Below is a small trained network, with its code and all its weights. Each question gives an input and a target symbol and asks what happens when units are switched off, that is, made to give their printed mean instead of their output.

import numpy as np


def w(rows, s, z=0):
    codes = np.array(rows[::2]) - 128.0
    scale = np.full(codes.shape[1], s)
    scale[-1] = z or s
    return codes * scale


def f(y):
    return np.maximum(y, 0)


def softmax(a):
    e = np.exp(a - a.max(-1, keepdims=True))
    return e / e.sum(-1, keepdims=True)


def log_softmax(a):
    a = a - a.max(-1, keepdims=True)
    return a - np.log(np.exp(a).sum(-1, keepdims=True))


def net(x, mask):
    ids = ['αβδεζηθλμξπτφψω'.index(c) for c in x.split()]
    T = len(ids)
    res = E[ids] + P[:T]
    u = 0
    for l in range(2):
        r = res
        for j in range(2):
            rows = slice(3 * j, 3 * j + 3)
            q, k, v = (r @ M[l][rows].T for M in (Q, K, V))
            z = softmax(np.where(np.tri(T) > 0, q @ k.T / 3**0.5, -1e9)) @ v
            o = O[l][rows]
            res = res + np.where(mask[u + j], z, o[:, -1]) @ o[:, :-1]
        u += 2
        y = f(res @ A[l][:, :-1].T + A[l][:, -1])
        res = res + np.where(mask[u : u + 8], y, B[l][:, -1]) @ B[l][:, :-1]
        u += 8
    return log_softmax(res[-1] @ U[:, :-1].T + U[:, -1])


Q, K, V, O, A, B = {}, {}, {}, {}, {}, {}
E = w([
[160,80,108],'α',
[147,84,146],'β',
[143,1,130],'δ',
[110,81,166],'ε',
[202,137,195],'ζ',
[88,154,154],'η',
[82,197,98],'θ',
[93,92,195],'λ',
[203,168,102],'μ',
[191,66,218],'ξ',
[204,112,112],'π',
[56,53,122],'τ',
[102,107,170],'φ',
[121,72,147],'ψ',
[95,147,136],'ω',
],0.018)
P = w([
[207,122,157],'0',
[136,101,203],'1',
[133,78,224],'2',
[130,66,235],'3',
[118,43,249],'4',
[113,26,253],'5',
],0.0021)
Q[0] = w([
[163,147,109],'0.h1',
[98,7,219],'0.h1',
[176,207,9],'0.h1',
[99,114,159],'0.h2',
[159,68,113],'0.h2',
[77,205,155],'0.h2',
],0.022)
K[0] = w([
[163,227,137],'0.h1',
[134,39,161],'0.h1',
[188,251,90],'0.h1',
[168,131,133],'0.h2',
[126,74,128],'0.h2',
[145,200,129],'0.h2',
],0.022)
V[0] = w([
[113,44,88],'0.h1',
[109,86,102],'0.h1',
[99,22,70],'0.h1',
[163,198,144],'0.h2',
[135,78,220],'0.h2',
[132,1,63],'0.h2',
],0.0043)
O[0] = w([
[63,81,146,208],'0.h1',
[102,91,144,162],'0.h1',
[46,56,158,221],'0.h1',
[158,123,42,54],'0.h2',
[33,31,253,250],'0.h2',
[45,174,223,255],'0.h2',
],0.004,0.0033)
A[0] = w([
[133,180,222,135],'0.n1',
[10,180,116,119],'0.n2',
[111,191,133,155],'0.n3',
[141,59,1,103],'0.n4',
[140,133,108,254],'0.n5',
[240,90,109,104],'0.n6',
[146,215,112,181],'0.n7',
[152,140,89,117],'0.n8',
],0.0096,0.0039)
B[0] = w([
[229,161,157,254],'0.n1',
[109,127,14,178],'0.n2',
[105,77,97,138],'0.n3',
[148,31,170,154],'0.n4',
[161,37,109,190],'0.n5',
[46,148,28,194],'0.n6',
[152,79,245,145],'0.n7',
[165,134,130,133],'0.n8',
],0.012,0.0036)
Q[1] = w([
[133,116,199],'1.h1',
[126,142,119],'1.h1',
[93,28,190],'1.h1',
[51,137,158],'1.h2',
[85,217,251],'1.h2',
[147,17,244],'1.h2',
],0.014)
K[1] = w([
[144,101,176],'1.h1',
[135,131,137],'1.h1',
[250,79,140],'1.h1',
[91,157,107],'1.h2',
[65,247,173],'1.h2',
[58,63,172],'1.h2',
],0.017)
V[1] = w([
[123,157,135],'1.h1',
[140,76,169],'1.h1',
[254,126,119],'1.h1',
[67,73,133],'1.h2',
[84,146,72],'1.h2',
[128,153,103],'1.h2',
],0.014)
O[1] = w([
[121,138,112,98],'1.h1',
[143,56,124,240],'1.h1',
[247,131,98,201],'1.h1',
[67,160,78,245],'1.h2',
[136,86,77,66],'1.h2',
[149,100,122,65],'1.h2',
],0.016,0.012)
A[1] = w([
[133,166,87,253],'1.n1',
[94,168,248,70],'1.n2',
[155,28,211,159],'1.n3',
[85,100,113,213],'1.n4',
[204,139,162,91],'1.n5',
[68,149,86,50],'1.n6',
[187,100,173,174],'1.n7',
[92,77,38,135],'1.n8',
],0.014,0.0064)
B[1] = w([
[86,217,106,157],'1.n1',
[250,245,157,175],'1.n2',
[83,79,14,251],'1.n3',
[75,238,91,200],'1.n4',
[38,143,207,200],'1.n5',
[228,94,99,163],'1.n6',
[228,105,142,219],'1.n7',
[111,83,220,238],'1.n8',
],0.018)
U = w([
[106,217,158,245],'α',
[104,151,139,156],'β',
[51,187,30,13],'δ',
[49,148,250,59],'ε',
[205,163,141,90],'ζ',
[132,118,156,254],'η',
[135,43,143,113],'θ',
[18,89,101,160],'λ',
[144,126,111,205],'μ',
[102,86,27,68],'ξ',
[167,142,254,105],'π',
[99,155,141,125],'τ',
[107,140,140,82],'φ',
[110,143,138,91],'ψ',
[130,173,28,113],'ω',
],0.007,0.0059)

Each question gives the input, a string of symbols that net reads in full, and the target symbol t.
The units are the heads (3 rows each of Q, K, V and O) and the neurons (one row each of A and B). Each row of codes is followed by its name. A weight is (code - 128) times the scale printed after its matrix; where a second scale follows, it is the last column's (O, A, B and U).
mask holds one flag per unit, layer by layer, with each layer's heads first. A switched-off unit (its flag False) gives its mean, the last column of its rows in O or B, instead of its output. The means were averaged over made-up inputs and are rounded, as every weight is.
A unit's drop is (log p(t) with every unit on - log p(t) with that unit switched off) / (log p(t) with every unit on - log p(t) with every unit switched off).
The circuit of an input: a set's keep is (log p(t) with only the set's units on - log p(t) with every unit switched off) / (log p(t) with every unit on - log p(t) with every unit switched off). Starting from the 12 units with the biggest drops (on a tie, the unit counted first), units are removed one at a time, each time the one whose removal leaves the highest keep (on an exact tie, the one counted first), for as long as the keep stays at least 0.8.
units of the circuit, in order: the units of the circuit, biggest drop first
most important unit: the unit with the biggest drop
top k neurons: the k neurons with the biggest drops, biggest first
top k neurons in layer l: the k neurons of layer l with the biggest drops, biggest first
which heads matter: for each layer, one digit per head in row order, 1 if its drop is at least 0.15 and else 0, layers parted by /
input β α ζ α, target π: top neuron in layer 1 -> (1.n5)
input α α ψ ε, target ω: top 2 neurons in layer 1 -> (1.n8, 1.n5)
input α δ δ, target α: top 2 neurons -> (0.n1, 1.n4)
input α ζ τ α, target ε: units of the circuit, in order -> (1.h2, 1.n3, 1.n7)
input ε φ λ β, target ξ: top 3 neurons in layer 1 -> (1.n3, 1.n8, 1.n4)
input ζ θ ψ ε λ, target π: units of the circuit, in order -> (1.h1, 0.n1, 1.n5, 1.n7)
input τ λ ε ξ ε α, target θ: units of the circuit, in order -> (1.h1, 1.n2, 1.n4)
input τ α λ ω ε, target ε: which heads matter -> 10 / 01
input α β λ μ ζ, target π: units of the circuit, in order -> (1.n5, 1.n7, 0.n1)
input δ β ξ λ ε, target θ: which heads matter -> 01 / 10
input δ δ ζ ζ, target π: top 3 neurons -> (0.n1, 1.n5, 1.n7)
input λ ζ ξ π ε, target θ: top 2 neurons -> (0.n1, 1.n7)
input ζ ε α α α λ, target π: units of the circuit, in order -> (0.n1, 1.h1, 1.n5, 1.n7)
input α θ η ζ π ε, target π: units of the circuit, in order -> (1.h1, 1.n5, 0.n1, 1.n7)
input β ζ ζ τ ξ β, target θ: which heads matter -> 11 / 10
input ψ λ α β ε, target ω: top 2 neurons in layer 0 -> (0.n1, 0.n6)
input α θ λ λ α ψ, target δ: most important unit -> 0.n1
input ε τ ω ψ, target ε: which heads matter -> 00 / 01
input φ ε β λ, target ζ: units of the circuit, in order -> (1.n2, 0.n1, 1.h2, 1.n8)
input ξ ξ α β α ψ, target θ: units of the circuit, in order -> (1.h1, 1.n4)
input λ ζ β, target π: units of the circuit, in order -> (1.h1, 0.n1, 1.n5, 1.n7)
input α δ α α ε, target α: top neuron -> (1.n4)
input δ φ α λ ψ, target α: top 4 neurons in layer 1 -> (1.n4, 1.n2, 1.n3, 1.n7)
input δ α λ ε ε, target α: top 2 neurons -> (0.n1, 1.n4)
input ξ η λ, target θ: top 4 neurons in layer 1 -> (1.n3, 1.n7, 1.n4, 1.n5)
input ω τ λ α ε λ, target ε: top 2 neurons -> (1.n8, 1.n3)
